Here is a tiny trained network, its code and every weight. The questions are about switching its units off for an input and a target symbol, where a switched-off unit gives its printed mean instead of its output.

import numpy as np


def w(rows, s, z=0):
    codes = np.array(rows[::2]) - 128.0
    scale = np.full(codes.shape[1], s)
    scale[-1] = z or s
    return codes * scale


def f(y):
    return y / 2 * (1 + np.tanh(0.7978845608 * (y + 0.044715 * y**3)))


def softmax(a):
    e = np.exp(a - a.max(-1, keepdims=True))
    return e / e.sum(-1, keepdims=True)


def log_softmax(a):
    a = a - a.max(-1, keepdims=True)
    return a - np.log(np.exp(a).sum(-1, keepdims=True))


def net(x, mask):
    ids = ['βγδζθμξτφψω'.index(c) for c in x.split()]
    T = len(ids)
    res = E[ids] + P[:T]
    u = 0
    for l in range(2):
        q, k, v = (res @ M[l].T for M in (Q, K, V))
        z = softmax(np.where(np.tri(T) > 0, q @ k.T / 2**0.5, -1e9)) @ v
        res = res + np.where(mask[u], z, O[l][:, -1]) @ O[l][:, :-1]
        u += 1
        y = f(res @ A[l][:, :-1].T + A[l][:, -1])
        res = res + np.where(mask[u : u + 16], y, B[l][:, -1]) @ B[l][:, :-1]
        u += 16
    return log_softmax(res[-1] @ U[:, :-1].T + U[:, -1])


Q, K, V, O, A, B = {}, {}, {}, {}, {}, {}
E = w([
[222,96,207],'β',
[172,124,146],'γ',
[157,149,110],'δ',
[62,254,54],'ζ',
[195,203,217],'θ',
[84,145,62],'μ',
[43,82,13],'ξ',
[86,110,44],'τ',
[87,114,38],'φ',
[137,111,90],'ψ',
[103,200,132],'ω',
],0.0091)
P = w([
[83,144,148],'0',
[200,190,53],'1',
[63,94,170],'2',
[101,237,173],'3',
[192,132,94],'4',
[57,82,222],'5',
[150,255,192],'6',
[172,122,80],'7',
],0.0099)
Q[0] = w([
[92,255,86],'0.h0',
[131,237,130],'0.h0',
],0.0085)
K[0] = w([
[14,166,157],'0.h0',
[58,111,254],'0.h0',
],0.0089)
V[0] = w([
[254,105,55],'0.h0',
[146,48,49],'0.h0',
],0.0033)
O[0] = w([
[145,2,123,6],'0.h0',
[115,110,95,42],'0.h0',
],0.0091,0.0019)
A[0] = w([
[180,196,176,161],'0.n0',
[182,2,169,233],'0.n1',
[116,181,112,135],'0.n2',
[189,74,86,91],'0.n3',
[234,96,93,3],'0.n4',
[224,42,145,252],'0.n5',
[181,173,136,152],'0.n6',
[45,212,181,155],'0.n7',
[205,109,123,167],'0.n8',
[75,171,137,155],'0.n9',
[189,198,182,142],'0.n10',
[212,204,188,192],'0.n11',
[174,157,70,148],'0.n12',
[145,160,88,193],'0.n13',
[66,99,169,125],'0.n14',
[47,146,173,151],'0.n15',
],0.0092,0.0047)
B[0] = w([
[52,120,120,204],'0.n0',
[254,144,61,141],'0.n1',
[147,160,132,182],'0.n2',
[140,143,204,122],'0.n3',
[89,34,154,121],'0.n4',
[229,202,115,145],'0.n5',
[85,113,70,172],'0.n6',
[95,147,222,254],'0.n7',
[138,166,154,134],'0.n8',
[113,150,192,193],'0.n9',
[73,115,90,198],'0.n10',
[76,142,39,227],'0.n11',
[168,148,79,163],'0.n12',
[127,199,80,185],'0.n13',
[116,13,177,134],'0.n14',
[101,93,203,180],'0.n15',
],0.0072,0.0079)
Q[1] = w([
[246,122,54],'1.h0',
[167,134,122],'1.h0',
],0.013)
K[1] = w([
[65,231,1],'1.h0',
[210,205,48],'1.h0',
],0.0047)
V[1] = w([
[12,6,146],'1.h0',
[162,65,2],'1.h0',
],0.008)
O[1] = w([
[54,51,254,154],'1.h0',
[57,61,66,2],'1.h0',
],0.0084,0.0095)
A[1] = w([
[55,118,119,155],'1.n0',
[84,32,147,254],'1.n1',
[80,206,69,164],'1.n2',
[139,136,181,44],'1.n3',
[136,122,94,76],'1.n4',
[108,140,154,198],'1.n5',
[111,19,127,47],'1.n6',
[133,117,96,73],'1.n7',
[115,2,134,7],'1.n8',
[120,41,125,41],'1.n9',
[124,101,96,111],'1.n10',
[135,129,192,94],'1.n11',
[129,166,53,156],'1.n12',
[61,109,116,169],'1.n13',
[82,141,130,179],'1.n14',
[168,138,173,228],'1.n15',
],0.011,0.0049)
B[1] = w([
[136,51,110,162],'1.n0',
[254,80,159,161],'1.n1',
[198,124,132,252],'1.n2',
[98,146,145,181],'1.n3',
[90,110,161,146],'1.n4',
[130,126,129,196],'1.n5',
[57,91,87,134],'1.n6',
[71,106,213,140],'1.n7',
[26,123,71,136],'1.n8',
[24,152,141,131],'1.n9',
[109,126,201,135],'1.n10',
[92,139,132,204],'1.n11',
[87,115,88,219],'1.n12',
[154,54,113,151],'1.n13',
[149,108,128,182],'1.n14',
[120,156,89,187],'1.n15',
],0.01,0.017)
U = w([
[158,131,54,124],'β',
[169,144,97,205],'γ',
[159,158,121,193],'δ',
[175,174,188,2],'ζ',
[48,103,106,126],'θ',
[98,120,135,142],'μ',
[176,67,144,71],'ξ',
[138,93,142,115],'τ',
[138,93,132,103],'φ',
[138,112,114,205],'ψ',
[8,163,117,45],'ω',
],0.012,0.0066)

Each question gives the input, a string of symbols that net reads in full, and the target symbol t.
The units are the heads (2 rows each of Q, K, V and O) and the neurons (one row each of A and B). Each row of codes is followed by its name. A weight is (code - 128) times the scale printed after its matrix; where a second scale follows, it is the last column's (O, A, B and U).
mask holds one flag per unit, layer by layer, with each layer's heads first. A switched-off unit (its flag False) gives its mean, the last column of its rows in O or B, instead of its output. The means were averaged over made-up inputs and are rounded, as every weight is.
A unit's drop is (log p(t) with every unit on - log p(t) with that unit switched off) / (log p(t) with every unit on - log p(t) with every unit switched off).
The circuit of an input: a set's keep is (log p(t) with only the set's units on - log p(t) with every unit switched off) / (log p(t) with every unit on - log p(t) with every unit switched off). Starting from the 12 units with the biggest drops (on a tie, the unit counted first), units are removed one at a time, each time the one whose removal leaves the highest keep (on an exact tie, the one counted first), for as long as the keep stays at least 0.8.
units of the circuit, in order: the units of the circuit, biggest drop first
most important unit: the unit with the biggest drop
top k neurons: the k neurons with the biggest drops, biggest first
top k neurons in layer l: the k neurons of layer l with the biggest drops, biggest first
input ω ω ξ β, target ξ: top 2 neurons : [1.n1, 0.n11]
input ζ γ ω ψ, target ω: top 3 neurons : [1.n2, 1.n1, 0.n5]
input ζ θ ω ψ ω ω ζ, target ω: units of the circuit, in order : [0.n7, 1.n1]
input γ ω ζ γ ζ ω β τ, target β: units of the circuit, in order : [1.h0, 0.n7, 0.n15]
input μ ξ ξ ω ψ ζ ζ, target ζ: most important unit : 0.n7
input ξ φ ξ, target θ: top 3 neurons in layer 1 : [1.n8, 1.n9, 1.n6]
input ψ ω δ ξ β ω β, target ω: units of the circuit, in order : [1.n1, 1.n2]
input δ ω ω δ ψ ζ φ, target ζ: top 2 neurons : [1.n12, 0.n11]
input ζ μ ω μ, target ω: top 2 neurons : [1.n2, 1.n1]
input μ ω ζ ξ, target ζ: top 3 neurons : [1.n12, 0.n0, 0.n10]
input θ ω δ ω ξ, target β: top 3 neurons : [0.n7, 1.n12, 0.n15]
input ω γ δ ξ μ ζ, target ω: units of the circuit, in order : [1.n2, 0.n7, 1.n1]
input β ω ζ β τ ζ ψ, target ζ: top 3 neurons : [1.n12, 0.n7, 0.n11]
input ζ φ ω ζ δ β γ, target β: most important unit : 0.h0
input ζ μ ψ ξ ω β ψ, target β: top 2 neurons : [0.n1, 0.n5]
input ζ γ ω τ, target ω: top 3 neurons in layer 1 : [1.n2, 1.n1, 1.n11]
input β ω β θ τ ξ ξ, target ξ: top 2 neurons in layer 0 : [0.n14, 0.n7]
input ζ ω β ζ ψ ω φ, target ω: top 2 neurons in layer 0 : [0.n7, 0.n15]
input ω β ξ ψ μ, target β: top 2 neurons : [0.n7, 1.n12]
input β β ξ ω τ ω, target ζ: top 2 neurons : [1.n1, 0.n7]
